Below are the code and all the weights of a small trained network. Each question names an input and a class and asks about switching units off, where a switched-off unit gives its printed mean instead of its output.

import numpy as np


def w(rows, s, z=0):
    codes = np.array(rows[::2]) - 128.0
    scale = np.full(codes.shape[1], s)
    scale[-1] = z or s
    return codes * scale


def f(y):
    return np.maximum(y, 0)


def log_softmax(a):
    a = a - a.max(-1, keepdims=True)
    return a - np.log(np.exp(a).sum(-1, keepdims=True))


def net(x, mask):
    res = np.array(x, float).reshape(1, 5) / 4 @ E
    y = f(res @ A[0][:, :-1].T + A[0][:, -1])
    res = res + np.where(mask, y, B[0][:, -1]) @ B[0][:, :-1]
    return log_softmax(res[-1] @ U[:, :-1].T + U[:, -1])


A, B = {}, {}
E = w([
[114,98,99,121],'x0',
[138,94,170,29],'x1',
[196,255,53,78],'x2',
[140,151,151,133],'x3',
[55,196,167,107],'x4',
],0.0098)
A[0] = w([
[83,73,188,82,184],'N0',
[97,132,84,155,175],'N1',
[68,172,144,177,155],'N2',
[7,162,111,147,178],'N3',
[141,169,56,149,191],'N4',
[70,168,116,219,218],'N5',
[74,100,134,195,226],'N6',
[83,153,125,40,184],'N7',
[105,161,136,105,154],'N8',
[83,103,178,144,188],'N9',
[165,170,79,97,166],'N10',
[87,150,149,160,124],'N11',
[173,194,61,101,204],'N12',
[210,131,162,196,205],'N13',
[166,92,177,40,212],'N14',
[142,101,145,49,194],'N15',
[204,161,79,56,224],'N16',
[158,104,60,150,122],'N17',
[158,87,149,203,240],'N18',
[200,73,137,154,217],'N19',
[145,176,79,154,158],'N20',
[106,147,55,188,237],'N21',
[227,67,197,158,252],'N22',
[130,206,83,83,170],'N23',
[88,110,182,89,135],'N24',
[77,131,106,76,183],'N25',
[158,139,143,153,115],'N26',
],0.013,0.0047)
B[0] = w([
[106,85,211,59,216],'N0',
[104,135,118,191,163],'N1',
[95,144,193,199,176],'N2',
[166,163,254,197,194],'N3',
[148,215,86,212,203],'N4',
[96,129,155,220,202],'N5',
[38,67,158,206,207],'N6',
[175,240,141,36,204],'N7',
[126,150,182,92,164],'N8',
[70,83,215,142,195],'N9',
[199,187,67,136,209],'N10',
[162,148,192,195,157],'N11',
[174,209,90,158,242],'N12',
[47,87,45,171,188],'N13',
[214,28,163,40,220],'N14',
[203,101,121,64,200],'N15',
[189,171,21,116,249],'N16',
[81,133,66,149,177],'N17',
[45,41,97,167,208],'N18',
[110,34,51,129,202],'N19',
[108,238,103,162,190],'N20',
[81,196,95,219,203],'N21',
[104,20,55,81,220],'N22',
[206,209,116,74,224],'N23',
[115,134,193,68,183],'N24',
[131,185,200,73,175],'N25',
[72,110,72,55,141],'N26',
],0.0074,0.012)
U = w([
[86,73,102,150,254],'0',
[88,126,185,152,112],'1',
[120,156,65,138,209],'2',
[144,187,137,145,140],'3',
[140,40,122,53,42],'4',
[124,104,208,56,104],'5',
[219,104,73,80,82],'6',
[111,188,115,8,142],'7',
],0.012,0.0047)

Each question gives the input, the list of numbers given to net, and the class t.
The units are the neurons (one row each of A and B). Each row of codes is followed by its name. A weight is (code - 128) times the scale printed after its matrix; where a second scale follows, it is the last column's (A, B and U).
mask holds one flag per neuron, in row order. A switched-off neuron (its flag False) gives its mean, the last column of its row in B, instead of its output. The means were averaged over made-up inputs and are rounded, as every weight is.
A unit's drop is (log p(t) with every unit on - log p(t) with that unit switched off) / (log p(t) with every unit on - log p(t) with every unit switched off).
The circuit of an input: a set's keep is (log p(t) with only the set's units on - log p(t) with every unit switched off) / (log p(t) with every unit on - log p(t) with every unit switched off). Starting from the 12 units with the biggest drops (on a tie, the unit counted first), units are removed one at a time, each time the one whose removal leaves the highest keep (on an exact tie, the one counted first), for as long as the keep stays at least 0.8.
units of the circuit, in order: the units of the circuit, biggest drop first
k most important neurons: the k neurons with the biggest drops, biggest first
drop when u is switched off: that unit's drop, to one decimal
input [-2,4,7,-5,-1], class 6: units of the circuit, in order => N16
input [-1,-8,-6,-2,1], class 1: units of the circuit, in order => N3, N16
input [-1,0,0,1,5], class 1: units of the circuit, in order => N16, N10
input [-2,-7,-8,0,2], class 1: units of the circuit, in order => N3, N9
input [-1,1,4,7,0], class 6: units of the circuit, in order => N16, N6
input [-2,0,8,5,-4], class 2: 4 most important neurons => N20, N4, N14, N13
input [-8,8,0,-3,0], class 4: drop when N3 is switched off => 0.2
input [-2,-2,0,-1,-1], class 0: drop when N14 is switched off => -0.1
input [0,6,0,8,-5], class 4: drop when N21 is switched off => 0.0
input [-3,4,-2,6,0], class 4: drop when N3 is switched off => 0.1
input [-6,-3,-1,3,1], class 1: 2 most important neurons => N16, N19
